Each row has a hidden value; after the row comes its group, the name of the range that the value falls in. Each part has its own.
[-150   -3   21  -24 -174    7   84  177   70 -208 -100 -100   96 -220
 -237  -63  -79 -107   95  299  -76 -239  -48   75  -83 -125  -77  119
  156 -210 -162  -20  -17  135   12  193 -134  -38]
[107]
[ 123  -18 -114  130  172  188   73 -127  164  107 -111  -45 -407  -11
   36  -66 -101 -121 -191 -241 -211  -25   99 -155  140 -175  120 -295
   67 -593  -66  -63 -186  166   95 -244  203 -147]
[101]
[ -75   16  261   46 -224  -23   54   35  154  -96   -9  -50  201 -104
 -252  -90  -68 -216  222  332   58  -61 -144  232  -67 -135 -121  -58
  174 -156 -171  -35  -31  101  190  265  -13  249]
[100]
[-123  125   43   79  132  -50  -14  -38  109 -163  -97   18  -13 -104
   80 -110  -94 -163   25  139  -49  -19   -9  -19  -64 -151  156 -110
   86 -358  -16   57   50   84  133 -305   47  -84]
[107]
[ -42   38  159  126  -59   17  -58  -97   40  -99   62  -17  318  147
  -75  -22 -143 -174  249  164   80  143 -100  200   10 -106  -63 -101
   13   85  -97   20   27   -8  259  165  102  290]
[100]
[ -77  -69 -313  178  107  465  283 -180   39 -106 -197  -86  -53  387
   50  227 -210  128 -155 -521 -192  265   43  -21  237  226  242 -105
 -359    5  155   58 -446   32  109 -399  484  -58]
[96]
[ -32  -41   82   43 -168  -48  119   55   39  -86   61  -35  324   45
   -1   76    7    6  171  113  135   75  -93  122  -48   79  -32   60
  -21  347  129    6    0  -71   22  131 -166  115]
[107]
[ -70  101  261   96 -120  -61   27  -26  200  -87    4   20  242  -22
  -90  -58  -11 -204  207  330  120   35 -126  185  -74  -26  -30  -57
   96  -93  -73   -7   -7   77  196   72   63  211]
[100]
[ -42   54   -3  111   56    0  -35  -43   27 -111   33   -3  226  108
   69   18  -88  -70  127   97   33   89  -13   43    4  -32   17  -11
  -33   88    6   33   55  -15  109  -10   23   59]
[107]
[  39  -95  -74  -40  -55   -5  101   97  -70   -3  -10 -128  -65 -120
   39   19  -63   16  -17 -128  -44   14  -27  -86   24  -96   90  -31
   73   78  164  -45  -77  -23  -63  -41 -206 -184]
[101]
[-192   12 -249   19  124  149   37   48 -154 -261 -110 -116  131   80
   48  100 -236   69   23 -120 -124  113   -2  -42   69   -2  170  100
 -129  134  112   82 -100  -27   21 -234   94 -187]
[103]
[  57   88  203  122   95 -239 -210  -81  -14  -16  225   60  397   98
  192  -55  -41 -151  298  243  223  211  -70  102  -56 -153  -44 -100
   73  309   64   35  293 -141  170   94 -157  211]
[102]
[  88  -67  -81    1 -122   46   34   80   43    9  -62 -119 -189 -154
  -98  -71  -47 -128  -64   17 -168 -239   71 -137    9 -203  -44  -33
  148 -314 -151  -97  -34  143   -3  198 -149 -163]
[109]
[ 217  123  -77  157  419 -159 -344  -62  -92  170  343   44  328  242
  398  109   -2   36  205   75  209  367   62 -114  126  -12  -47    9
  -35  554  198  -29  246 -183  -22   13  -47  -29]
[96]
[ 210 -162  131  -76 -445 -142  120  254  121  148  111 -123   43 -280
 -219  -32  181  -79   91  286   66 -335  -28  -12  -94  -85 -291  120
  276   82  -99 -203   31   85 -155  685 -527   -8]
[109]
[ 144 -147  -84   70 -288  173  176   -9   91   48  -45 -106  -45   96
 -120   64    1  -58  -47 -125 -110 -140   54  -55   56   10  -90  -26
  -36  -42 -106 -100 -160   96   32  330  -59    9]
[109]
[ -13 -199  -64  -92 -236   -1  165   62 -193 -109  -86 -177  -95 -135
   -1  -32 -155  -36  -27 -273 -118  -40  -53  -65  -32 -218  155 -103
   55   74  151    1  -55  -64   25  -14 -332 -151]
[109]
[-153 -122  -21 -100 -178  -73  109  194 -213 -218   19 -160  303 -123
  -57   55 -145   72  183   31   49   52 -140  109  -61  -81   31  132
   38  464  200   40   17 -143  -52  105 -351  -34]
[103]
[ -66  323  200   98  166 -307 -330   37   65 -113  206  105  570   51
  222    2   55 -163  363  621  285  172  -68   45 -116   52  -37  196
   58  342   27   30  322  -42  104   39  -23   54]
[100]
[ -68 -112   -5  -84 -225  -10  170  258   -4  -92  -16 -154  116 -244
 -215   31  -25   36   97  167   -3 -148  -87   77  -39  -47 -104  157
  151  120   31  -68  -86   32 -128  268 -294  -64]
[103]
[-239  114   40   72    7   75   82  -43  118 -281 -214  -20   14  -66
  -62  -86 -165 -185   27  121 -111  -39  -53   60  -58  -98  185  -79
   24 -427  -85   83  -84  140  210 -302  194  -33]
[102]
[ 177  238  -12  217  524  -58 -116 -205  278  206   30  137 -277   48
  448  -48   75 -120 -144  -63   22  215  123 -262   85  -10  266 -289
   37 -431  177  -23    4   85   60 -654  264 -239]
[99]
[  93 -125  -86   47 -136  227  231  106  202  102  -68 -131 -167  -84
 -251   61    5   13  -78  -24 -116 -154   20    3  116   20 -136   -4
   88 -246 -100 -146 -299  180  -80  234   39  -42]
[99]
[-103  124  340 -106 -185 -430  -31  292  143 -112   65    2  229 -510
  -68 -179  144 -190  243  690  206 -247 -146   81 -287 -165  -84  149
  397  -67    1  -49  267   57  -70  178 -511  -50]
[102]
[ -52 -201 -181  -47 -204  209  220  183 -115  -95  -36 -221  134   -4
 -228  163 -142  146   54 -128  -79   -6  -66   76  105   41  -82  154
  -38  319   71  -51 -250  -16 -104  270 -112  -39]
[96]
[-137 -106   67    0 -141  -43   32    3 -212 -228   38 -108  349   46
  -33   -4 -235  -51  247  -35   55  167 -152  193  -38 -184   44  -62
  -10  378  111   87   70 -168  167   81 -202  176]
[102]
[-226 -115  -75   43 -248  232  220  -15  -97 -318 -140 -134  290  178
 -182  102 -250    4  120 -131  -85   82 -109  197   27   31   65   32
 -177  218   11   93 -195  -30  174   56   88  152]
[102]
[-159  104 -230  116  307  247  153 -111  113 -162 -275  -29 -294   32
  147   19 -182  -20 -223 -278 -232  106   62 -151  103   17  382 -161
 -116 -514  118   80 -275  137   92 -740  398 -304]
[96]
[  77 -216 -147    6 -314  229  193   56   -7  -23 -106 -190 -133  -10
 -256   23 -114  -54  -69 -172 -221 -219   40  -40   74 -129 -101  -23
   29 -156 -171  -98 -199  120   23  375  -96  -37]
[109]
[   4  -71 -221  159 -113  367  310 -217  120  -88 -255  -55 -193  305
   78  127 -102  -26 -232 -486 -229   60   84 -129  115  170  271 -168
 -297 -228   65   32 -364  108  159 -323  331 -110]
[109]
[ 175  137  -77  270  549   58 -142 -320  113  169   82  103 -145  274
  435    5  -93  -74  -70 -288    7  393  104 -156  185  -76  239 -381
  -92 -185  182   29   -2  -40  174 -574  340  -56]
[96]
[  50 -132 -145  -19 -155   16   40   49 -220  -67   59 -138  197  116
   97  117  -99   55   75 -190   -7   98  -13  -75   32  -16   47   74
  -98  500  177  -10    1 -136  -20  155 -241  -96]
[109]
[ -28   35  -23  198   -6  162  106 -154  154  -96  -36   28  212  291
   45   95  -64  -48   60  -39   10  139    3   79   55  137   47  -63
 -180   43    5   43 -114   28  170  -70  239  152]
[107]
[-105   37   -5   75   55    3    3  -38   -8 -167  -39  -28  131   23
   50  -29 -145  -91   89   38  -25   70  -32   40  -16 -110  100  -68
    0  -46   24   63   34   -9  131 -141    8    9]
[107]
[ 110  122 -234  224  460  190  -96 -217   75   87    6   28 -119  296
  309   93 -115   -7 -106 -268  -93  288  137 -197  217   35  193 -178
 -162 -141  101    8 -113   32   97 -437  403 -162]
[99]

Next part:
[   2  -20   46   23  -39  136   56  -64  -13  -31  159  -62  -90   52
   51  -76  -90   27 -227 -144 -187   74    5   12 -160 -160 -328  -96
   19  319   19  125 -138 -100 -127   37 -245  189]
R
[ 225   94   54  -43  -56  -30  -23   98 -126   -8   80 -101 -167  -77
  -17 -120  -29 -119  -41  -78  -96  -32  -58  -18  -62    6 -395 -102
  -49  200   86   48  -85   11  -18   64    6  158]
K
[  27  -70   56   15  -80  -26  -93  -39   27 -101  -79   73  -96  102
   13 -142  -62  -45  -78  -58 -141   92  -61   31  -74  -42 -100  -71
  -86  -37   57   84   29   35  -30   35  -19   24]
E
[ -84   34  -53   42  106   87  216 -112  -78   20  281    6   48  -45
  103   67   43   38 -193 -102  -85  -66   86   67 -107 -119   31   33
   -9  147  -16  -52  -64  -89  -94   15 -125   91]
L
[ -92  -21  -28   76   25  -26   57 -161  -29  -80   73  197   41   79
  133  -34  -22  -21 -132 -105  -41  -56   59  104  -99 -105  209   36
 -113 -132   25    7   60  -29  -56   50  -15  -58]
H
[ 210   28  -17   20  -95  -44 -146  108  -93  -31  -82  -37 -144    6
  -11 -196  -44 -128  -81  -50 -160  122  -30   32  -34   30 -406  -87
  -70  215   13  172 -131   28   22    4   47  118]
K
[  34   95 -144  122   -6   60   77  -48 -191  -48  124  150   31  -72
  105  -85   -2  -93 -155 -174   -4  -52   84   89 -140   -8   24   35
 -120   -7   23   35  -23  -58  -38   17  112    7]
E
[ -36   -5   30   57  -11   41   59 -149  -36  -69  151   91  -28   77
  134  -58  -84  -11 -183 -158  -88  -61   46   66 -152 -173  -42  -38
  -59   96   42   75  -27  -88 -108   99 -153   57]
R
[ -23   80  -28   63   21    4  131 -128 -131  -64  191  151   30  -35
  136  -29  -22  -67 -110 -172   26 -170   54   70 -144  -72  143   24
 -118 -108   80  -39   66  -59  -73  100   33  -17]
D
[ 104   52   15  -45   72 -213   -5   40  -76   39   32  -69  -13  -49
   49  -38   79 -124   26   65 -128  -44    5   71   86   87  -69   18
  -69   41  -17    3  -22   56   71   61  118   38]
K
[ 104  -12   43   25  -63   56  -37  -38  -32  -59   64   47 -168   92
   48 -102  -97  -15 -181 -130  -93   22    0   28 -132 -204 -290 -103
  -40  231   61  103 -121  -32  -97   23 -195  122]
L
[ 122   76   12 -120   49   68  165  177  -70   95  155 -215 -130 -160
 -135   36   94    5  -66   15 -124  111  -88  -70  -13   43 -390  -54
   46  234   35 -111 -150   60  -33 -166  -48  238]
E
[ 226  108   55 -144   56 -161   50  176  -89   90   54 -126 -163  -99
  -68    6   79  -93   36   67  -45   -8  -72  -20   76   29 -311  -43
  -28  129   58  -87 -124  124   36 -101   38  140]
E
[ -94  -29   66   58    9 -138   -7 -218    0  -89   67  141   59  136
  213  -87  -82  -75  -99 -103 -108 -115   61  123  -77 -103  164    9
 -113  -84   20  116   76  -69  -44  201  -43  -54]
W
[ 100   90  -17   27  -32   33   64  -21 -128  -48  121  129 -102  -13
   60  -64  -56  -64 -130 -168   40  -84   15   29 -143 -126 -115  -38
  -98   26  104   -4  -51  -16  -81   -8  -38   58]
W
[-337 -302   91   33  110 -284 -104 -306  282 -123 -203  231  148  335
  152    9   53   60  -18  172 -244   94   18  189  116  -67  634   95
 -114 -409  -94    9  244   93   48   95  -21 -242]
R
[ -61  -79   29   35   11  -31   -2 -128   41  -74   19  132  -36  132
   82  -38  -30   14 -132  -50 -105   21   16   79  -67 -146   72  -15
  -72  -26   19   28   13    2  -58   23 -109   -8]
R
[ -49  -43  -34   27   61 -130   19 -100    7  -72  -48  287  -12  100
   66   20   51  -15  -45    4   46  -44   22  105   -4 -100  347   66
 -151 -315   47 -121  102  106   -1  -68   59 -141]
H
[-207 -191  112    7   95 -424 -139 -249  171 -109 -196  190  149  239
  184  -47   54  -78  102  166 -193  -43    6  187  154   56  597   93
 -166 -465  -51   20  287  108  112  210  160 -262]
M
[-184 -125   45   25   84 -254  -27 -204   94  -95  -85  197  122  147
  137  -15   58  -43   29   76 -117  -44   14  144   62   23  510   87
 -147 -403  -16  -45  232   75   53  118  128 -197]
E
[  43   78   22  -25   59 -116   94  -44  -87    1  129   65  -22  -21
   92   -1   15  -77  -46  -57   -4 -127   22   58  -32  -54   32   15
  -88  -44   57  -49   -1   13  -23   38   19   16]
D
[-215 -215  113   24   48 -321 -141 -246  181 -147 -197  188  119  233
  141  -71   34  -48   73  127 -208    0  -27  155   94   48  553   60
 -159 -462  -24   14  309   97   80  205  134 -238]
M
[  46    1  -17   55  -65   77  -15  -31  -50  -47   49   44  -83   64
   57 -126  -89  -30 -203 -143 -130   92   21   44 -135 -118 -272  -64
  -43  209   16  153 -132  -57  -80  -11 -125  118]
H
[  -7   -5   85 -159  123  -77  174   77   38   74  109 -160  -56  -90
 -105  109  150   34   31  122 -130   53 -107  -37   73   60  -44   -1
   20  -27   32 -212   11  119    4 -110   -8  111]
E
[ 155   67  105 -142  112 -187   82   58  -27   92  133  -85 -157    0
   19   77   51  -33  -19   64  -37  -91  -17   18   70 -138 -216  -36
   -5  189   43  -90 -143   81  -13  -49 -138  127]
L
[  22   29  -22  -34   86   24  132   32  -40   84  166 -119  -41  -32
   15   36   51   22 -164   -7 -161   85   36   33  -15  -75 -260   -9
   38  312  -52   16 -198  -22  -48  -97 -147  180]
R
[  35   -6   75  -30   31 -219  -35  -62  -13  -49  -16   72  -26   48
   80  -54   20 -101   37   23  -74  -87  -26   73   31    8  118    0
 -116 -161   51  -20   98   70   34  109   92  -54]
M
[  37  -42  163 -115   51 -279  -26  -42   63  -48  -50   55  -85   69
   16    1   49  -68  118   98  -52  -99 -102   31   81   -3  174  -17
 -110 -275  102 -133  163  151   39   78   68  -68]
M
[ 127  125 -110   56  -11   40   78   37 -197  -25  110  123  -59 -102
   35  -64   14  -94 -109 -145   50  -58   33   42 -114  -20  -80    4
 -113    1   71  -33  -51    5  -34  -50  103   40]
E
[  15  134    7  -48   93   71  279  -11 -131   68  346  -98  -13 -145
   49   75   37   -7 -131 -119  -35 -118   24   -5 -107  -66 -151   -2
    9  177   52 -101  -93  -69 -100   -6 -102  174]
W
[  24   41    5 -148  154  -13  226  161  -25  146  170 -292  -23 -193
 -137  121  204   30   -8  137 -196  126  -77  -43   92  141 -214   15
   74  172  -41 -183 -100   87   23 -165   16  204]
M
[  85   46   71  -76   43 -131   40   24  -30   49   84  -79  -75   15
   49  -27   -4  -64  -62    0 -120   -3   -5   34   17  -54 -235  -33
  -21  174   10   46 -121   18  -14   -3  -80  123]
W
[ 155  174  -69   56  -44  132  137   -2 -229  -40  232  149 -123  -93
   67  -58  -71  -75 -180 -265  121 -152   42   11 -222 -158 -188  -42
 -103   92  142  -30  -95  -62 -124  -22  -43   99]
W
[  36    8   58   -4   13 -162  -29  -63  -40  -35   31    3   -9   30
  102  -88  -10 -106  -19  -20 -136  -57    0   73   -4   15  -18  -16
  -86   -4   17   67   31    4   15  140   52   12]
M
[ -30  -53   72   14   -4 -102  -39  -94    9  -67   22  -31   16   44
   79 -102   -8  -71  -34  -16 -211   -6  -23   64  -23   41    7  -28
  -69  -17    5   75   82  -16    3  177   31   17]
K

New part:
[ 171 -164 -122 -108  214 -328   10   26  -84   20  106  -93  -16 -141
  117    8 -112 -198  169 -125   83   54    1  -30  126 -296  240 -291
  -90   16  -58   88  131  174 -252 -116   26  116]
<72>
[-176  117  122  232 -284  207 -189  -45  -66  -31 -182  152  -44   10
   96 -161  138   88 -245  132   18  -83  -21   84   46  188  -85  184
  153   95   61 -318 -200  107  -36 -102 -175  -77]
<76>
[ 164  -51 -119   53  362 -366  -53  -55 -207   19    7   70 -113  155
  -67  180 -180 -163  308    2   50  186   57  143   34  -95  209  -72
 -122   43  -10  264  276  -16  -80  181 -103   -7]
<72>
[  45  -66 -222   28  372 -379  196 -210 -224  -65   91  155 -139   85
  116  112 -228 -399  138  -44   56  290  129  164   42 -168  151   96
 -175  111   69  366   43  113 -152  132   39  159]
<68>
[-181  193   93  194 -335  273 -137  -25  -44  -31 -211  124   -8   10
  118 -146   82  127 -237  226   35  -76  -17   49   -8  163 -131  287
  106  125    2 -301 -150   89   81  -99 -114 -110]
<76>
[   2  -33 -232  -36  -11 -218  290  -74  -55  -20  119  -73  122  -46
  435  -96 -129 -383  -20  -36  -77   36  -72   41  -30 -301   51   73
 -105  274  -76 -101   14  408 -122 -156  153  345]
<69>
[-114  196 -142  358   66  -53  -20  -85 -217  -56  -73  346  -76  278
    1  -62  -13 -137  -99  219   26  152   92  251   17  138  -73  362
   22  120   82  -13 -159  -44    9  154 -188  -57]
<69>
[ -89   54  -12 -166  120   -9  169 -243  -90 -112 -109   11 -140 -162
  183   88 -252 -154   68   61  178  223  110  -40   14 -109   49  210
 -191   57  -46  338   56  141   -6   38  211   23]
<69>
[ -67  204  132  -22 -387  268 -289  132  107   13 -303  -23  118 -107
  100  -84   94  268   -6  127    6 -178  -79 -179  -51    3  -57   -1
   52    6 -189 -410   18  102   54 -173 -111 -141]
<60>
[-139   67   74   24  131   49  -20 -237 -159 -120 -149  150 -223  -83
   13   18 -127  -41  -14  122  221  196  139   56  102   99   22  210
  -54   -7   46  266  -59   -5  -61  101   39 -103]
<69>
[ -54    8   15   46 -225  172   -2   91  -54  -12   70 -244  101 -310
  257 -447   20  108 -243  322  211 -252 -143  -35  200  -46  -66  -19
  191  203 -187 -390   11  215  -74 -306  172   52]
<69>
[ -76   92  108  118   10   87 -178 -110 -143  -46 -194  169 -192   19
  -90   51  -42   97  -27  147  155  109  105   78   63  155   19  171
    3  -17   62  111  -17  -80   22   77 -125 -215]
<62>
[  30    2   -2   97 -279  161 -103  221  -41   47   83 -226  126 -273
  165 -435   79  192 -258  329  193 -307 -144  -40  204  -66  -42  -96
  220  167 -173 -471   17  138  -45 -359   58  -41]
<62>
[ 105  -28  -26  304  208 -285 -269   25 -224   52  -20  112  -48  277
 -104   -8   42  -36  192   57  -46  -15  -63  253   78  119  138 -130
  111   91   13 -142  201  -15 -151  162 -306   -2]
<72>
[ 120  165 -285  169 -371   97   -4  436   18  107  132  -93  303  -89
  187 -401   69  105 -278  384   75 -271 -109  -57   66 -267 -104   39
  113  198 -225 -561  -71   92  100 -410  -24  -60]
<58>
[-232  -10   89  233 -193   61 -174 -135  -54  -87 -123  332 -114  -46
  139 -173  239 -142 -328 -171  -22    6   64   77  139  111    1   31
  144  -26  230 -267 -535  197 -356 -169 -253   53]
<68>
[ 177  184 -338  113 -295  -28  -66  474   63  117   90  -59  367  -18
  166 -317   69   64  -86  278  -15 -252 -114 -112    5 -347  -56  -85
   56  146 -291 -580   -9   91   40 -347  -87   -9]
<60>
[-131  -94    9  214   71 -199    4 -230 -165  -62    7  135  -75   89
  245 -104   64 -317  -68 -141  -94   42  -55  224   84   73   79   15
   90  171  139 -147 -139  316 -320   13 -118  274]
<69>
[ 139    0 -151  -97  242 -253   65  -41 -118    0  -19   39  -82   14
   26  200 -239 -163  231    5   94  221  108    5  -10 -228  169   17
 -223   21  -47  328  198   27   -1   65   23  -33]
<58>
[  59   51   60  136 -297  146 -344  311    9   74  -35 -174  178 -174
   54 -398  187  309 -106  257  107 -377 -188  -79  175   -3  -15 -265
  269   68 -228 -638   58   75 -108 -299 -121  -94]
<60>
[ 188 -133 -151 -114  245 -395   -9   21  -73   29   72  -77   33  -47
  127   66 -123 -226  295 -155   -7   58  -24  -24   53 -306  243 -309
 -119   40 -107   57  215  189 -243  -40   -7  173]
<60>
[  52  -18 -189  165  363 -350  128 -183 -288  -36   79  123 -120  217
   60   70 -214 -301  160  113   37  221   62  273   24  -22  101  168
  -89  200   33  260  184   53  -49  223  -15  118]
<68>
[-183   72   70  182 -362  199 -161   14    9  -39 -127  188    1 -112
  170 -237  217   15 -361    3   13 -110    5   -9   98   52  -66   75
  151   27   96 -401 -421  184 -178 -275 -177  -24]
<76>
[-108  127 -114  208  197 -135   32 -218 -217  -94 -111  373 -182  223
   -6  111 -110 -232   12   68   43  295  177  207   -6   79   14  333
 -103   52  137  257 -137  -26  -39  216 -132  -35]
<69>
[  83  -39 -102 -151  140 -117  118  -48 -102  -28   37  -77  -81 -197
  110   22 -224 -102   64   94  209  127   85  -56   84 -230  117   10
 -147   53  -81  254  125   81  -27  -81  167  -15]
<62>
[ -83   -2  154 -138 -372  217  -46    2   87   -2 -131 -209   63 -322
  317 -148   30   83 -157   15   57 -175 -117 -164   32 -106    8  -42
   39  109 -107 -312  -14  336  -53 -334  104   48]
<62>
[ -91  137 -210  227  214 -214  107 -193 -208  -85  -59  401 -127  276
   56  111 -113 -342   14   21  -16  318  169  220  -31   -2   18  343
 -136   77  138  237 -176   23  -66  201 -139   39]
<69>
[-179  158   81  228  -74  108 -109 -181 -152  -69 -218  243 -139  148
   33    7   -1   -3  -92  155   26   99   60  166  -17  231  -67  333
   37  103   86  -27  -92   26   39  119 -150  -89]
<68>
[  36  158  -88   78  104 -126 -107  -35 -100   -3 -196  262  -87  216
  -75  246 -110  -69  187   21   -9  221  128   59  -97  -40   78  167
 -171  -25   21  184   56  -65   65  158 -199 -148]
<72>
[ -13    5   13 -186    7   41   91 -104  -57  -55  -61 -109  -89 -266
  160   -3 -201  -20    8  121  220   85   62  -99   61 -148   57   80
 -118   63  -96  188  103  127   13 -106  207  -33]
<76>
[ 181  -21 -193   56  334 -351   38  -20 -212   31   56   44  -79  154
  -29  151 -222 -178  259   85   65  186   60  147   15 -148  172   12
 -146   98  -38  269  289  -16    1  148  -45   -7]
<58>
[-125  131   73  123  -52  123 -131 -124 -119  -68 -205  235 -175   11
  -42   30  -26   52 -100  134  138  133  135   57   40  132  -21  245
  -13  -15   82   92 -139  -53   19   44 -117 -195]
<76>
[ -15  -74   48   65 -145  108  -55   83  -99   -4  114 -272   55 -324
  201 -459   32  123 -217  305  242 -269 -147    2  261  -12  -16 -124
  235  189 -160 -366   59  185 -138 -289  149   51]
<68>
[   7   62 -199  239  212 -268   40 -120 -227  -29   -8  318 -116  282
    6  111  -99 -275   44   40  -28  240  127  242  -20  -10   61  230
  -89  108  126  176  -52    2  -45  169 -178   22]
<76>

Part 4:
[-150  131    6   83 -181  202   80  147  140 -169   81  156 -119 -102
  -99  -25  -32  -76  -54  -66  -19 -292   76   44   86 -165 -111  128
  -59  217  -30 -116  -69  190  -74   73 -154   -4]
Fs
[  44 -127   37  247  -31   86   13  114  156 -131  -12   13   55   80
  -38   78  -16  104   10  101  -19 -176  -53   44 -121   59   17 -108
 -110   57  190  137 -117   13   43   10  119  -63]
JP
[ -26   17   -5   59  -18   22   16   28  117  -78   -2  126  -68  -52
  -56    1   56  -60  -18  -17  -72  -48  -14   -4  -24   11  -38  -62
   49   60   47   48   -1   82   20  -15    3 -104]
JP
[  58   27 -127  -81  134  -39  -58  -62   12    0   57  111   16 -197
   59   -5  -49  -96   53   17 -241   77  109  -52 -119   27   29  -85
  161  -49   32   17   95 -117  137 -102   39  -74]
HG
[  53   -4   19   77  -22   69    3   68  103 -126   53  108  -23  -63
  -40  -19   95 -131   38   -6 -139  -87   35  -78   -9  -23    2    3
   18   43   65   50  -10  -20   28  -30  -11 -165]
JP
[ -26  258  142  -21   -5   35  -78  -64  603 -289  196  602  -77 -428
  148  105  326  -18  -59  172 -353 -108  -26   -3  -78 -418   23  156
  128  239  438  173   99  225  214  357   59  -77]
SZ
[-239  141  -33   77 -177  183  109  203   18 -251   84  135 -110   45
 -176   12  -83 -172  -13 -121   87 -303 -107   67  276 -118 -105  110
 -135  205  -50  -36  -81  218 -211    6 -187   43]
Dp
[ 154  -95   15  162  -62  184   23  153   53 -195  102   31   13  -17
   -8  -93   41 -238   68  -38 -215 -181  120 -165    8   -6   41   15
  -35    0  -16   32  -47 -164   17 -141  -74 -275]
JP
[ -43  -10    5   79  -26    1   27   40   56  -14  -55   32  -52   10
 -127   30   53   22   -4  -12   34  -52  -31   31  -54   71  -67  -71
    8   61   48   23  -42  103  -16    0   45  -53]
JP
[  82   24  -70   20   77  -95  -38  -56   83   59  -38   41    8 -157
  -24   54   27   60   49   71 -131   90   85   27 -236   97   -9 -159
  134   -9  117  -14   -9  -16  114   10  111  -36]
MS
[ -55  203  -56  -21  -44  -65   23   13   77  -72   -3  125  -60 -159
 -131   55   70  -82   54  -21  -65    7    4   39  -11  -13  -75  -45
   90  101   70  -72  -35  142  -72   81  -27   -1]
SZ
[-142  192  107   42  -90   46   13   47  304 -147   58  278  -78 -176
 -104  128  190   88  -21   77    6 -182  -77   96  -18 -220  -96  140
  -33  244  268   29  -42  293   -5  288   42   72]
Dp
[ 165 -222 -101   62  115   82  -14   65 -134    6   50  -58  -29   18
    8 -108  -54 -210   62  -73 -157    2   74 -135  -57  176   50 -136
   73 -151 -123   61   62 -248  122 -320  -30 -227]
SZ
[ 141  -12  -25  133  -27  -65  -25   65 -107  -28  -94 -244  276  123
 -158   70  -16   -3  211  110  -79   -2  188  -98 -105  180   66  -35
 -105   -3  155  -38 -194 -214 -121   -9  179 -101]
HG
[ 132  -10  -53  150  -91  130   41  143   29 -212   71   14   22  -29
  -23  -82  -35 -262   80  -53 -232 -136  134 -130   22   37   31  -64
   -2    7  -50  -25  -80 -138  -49 -146 -105 -245]
SZ
[  50  -97  -25   23   75    9  -21   15  -19    4    3   30  -30    2
  -52  -31   59 -106   35  -23  -86   19   15  -77  -32   93    8  -59
   56  -38    7   76   46  -75   71 -131   37 -150]
SZ
[ -36  -69   23  119  -93  208   55  132   84 -144   65  101  -96    4
  -38  -93   -8 -141  -55  -83  -76 -226   56  -64   65  -52  -42   47
  -41   84  -80   17  -10   27    9 -102 -108 -174]
Dp
[-151 -218 -332  172  -27  180  133  201 -322 -202  -22 -135  -52  375
  -24 -156 -592 -343  -61 -245   -3 -150 -105   17  311  326   26 -367
  -62 -104 -428   85  -26 -131 -175 -600 -239 -130]
MS
[-188   64  161   83   -7 -188  -30 -102  262  279 -247   -2   -1  -40
 -261  293  215  669  -58  243  358   -3  -72  309 -401   34 -187   -4
  -58  238  427  -17 -142  426   76  464  400  312]
Fs
[-118  104  -67  -75   33  -43  -22  -46   39  -85   -2  146   33  -41
  -25   13  -34 -107    6   -3 -131   24   28  -37   77  -15    4   -6
   65   65   47   65   55   29  -24  -31   36  -63]
HG
[ -28  -94   23  137 -113  173   64  141  -18  -74   -6  -39  -48   97
 -120  -89  -15 -111  -16  -90    3 -197   94  -73   55   42  -55   40
  -82   68 -112  -33  -67   -3  -61 -117  -72 -169]
Dp
[   8   38  -82   10   12   13  -10   14   28 -107   26   92   19  -46
   -5  -37  -48 -172   33  -19 -193   -7   87  -73   31   30   31  -63
   69   16   -2   28   17  -64    3 -103  -21 -144]
MS
[ -13   92   41  252 -403  258  117  219   82 -545  -13   -2  224  316
  -33 -258 -127 -560   12 -139 -386 -293  358 -381  452  -38  113  112
 -189  175 -202   -2 -210 -185 -403 -193 -217 -598]
HG
[ -71  -77   41   86   -5  150    6   61  164  -14   52  145 -114  -86
  -24   14   27  105  -83   25   10 -197    9   62 -104  -88  -70   53
  -22  113   76   34   19  118  146   38   23    6]
Fs
[  24   63  -23   48  -17   55  -17   25  177 -196   75  202   17 -104
   52  -21   20 -164   11   29 -262  -65   80  -83   20  -75   51  -15
   57   69   94   75   15  -32   45  -19  -14 -171]
MS
[-143   75 -165  -65   11  -36   26  -14 -117  -60  -45   28   13   34
  -66  -39 -191 -171    5 -101  -85   34   40  -23  119  108  -29 -109
   74   12 -138   -5   34   -3 -107 -180  -42  -68]
HG
[ -83  121 -174  -95   47  -57    2  -41  -56  -40    2   83   -2 -115
  -25   -6 -145 -135   32  -59 -148   58   61   -1   17   55  -29 -110
  133    7  -66  -36   53   -3  -29 -113  -29  -26]
HG
[  81  108 -109 -217  225  -77 -110  -51 -114   17  166  108   71 -285
  -15   78   85 -161  214   45 -208   96   49  -89  -55  -68   41  112
  129  -66  149    9  136 -186  115  -23   68   41]
HG
[ -42 -130 -336 -111  265  -50  -17  -29 -305  126   29  -50  -64  -53
   18    2 -361  -79   40  -94  -36  116  -84   93  -76  253  -13 -304
  167 -193 -185   34  149 -144  128 -386  -14  107]
HG
[ -87   67  -93  -89   73  -66  -20  -50   -4   -1   -8  128  -60  -69
  -56    0   -4 -111    4  -40  -81   79  -10   -4   35   44  -24  -67
  122   17   -3   35   83   46   21  -73    4  -44]
MS
[-146  -72   34  107  -93  154   56  103   44  -18  -27   27  -91   83
 -126  -32  -31   40  -85  -50  102 -212   32   35   31   -6  -96   59
  -90  131  -51  -14  -43  133  -17  -27  -27  -34]
Fs
[ -94  -89  -23   97  -97  233   67  155  -43  -48   46    0 -109   52
  -99 -102  -98  -97  -54 -111   30 -256  104  -24   78  -14  -79   83
  -81   90 -167  -78  -27   26  -18 -136 -133  -80]
Fs
[-243  159 -161  -48  -44  -27   49   -9   -7 -150  -41  133   -8   21
  -48    0 -225 -133  -48  -87  -70  -22  -31   49  170   33  -49 -115
   55   98  -83   24   16  131 -147  -97  -60   -7]
HG
[ -70  124  -99  -12  -32   30   16   49   19 -183   55  138   -3  -42
  -39  -25  -64 -241   37  -55 -167  -49   31  -56  149  -24   13  -19
   43   66  -14   16    7    1  -82  -83  -88 -104]
MS
[-114   99  -58   20  -64   23   61   70   17 -104   -1  104 -109  -28
 -135   -4   -4 -138   -2  -98    4  -69  -62   29   98   18  -86  -50
   35   86  -48  -18  -17  144 -103  -41  -90  -45]
JP
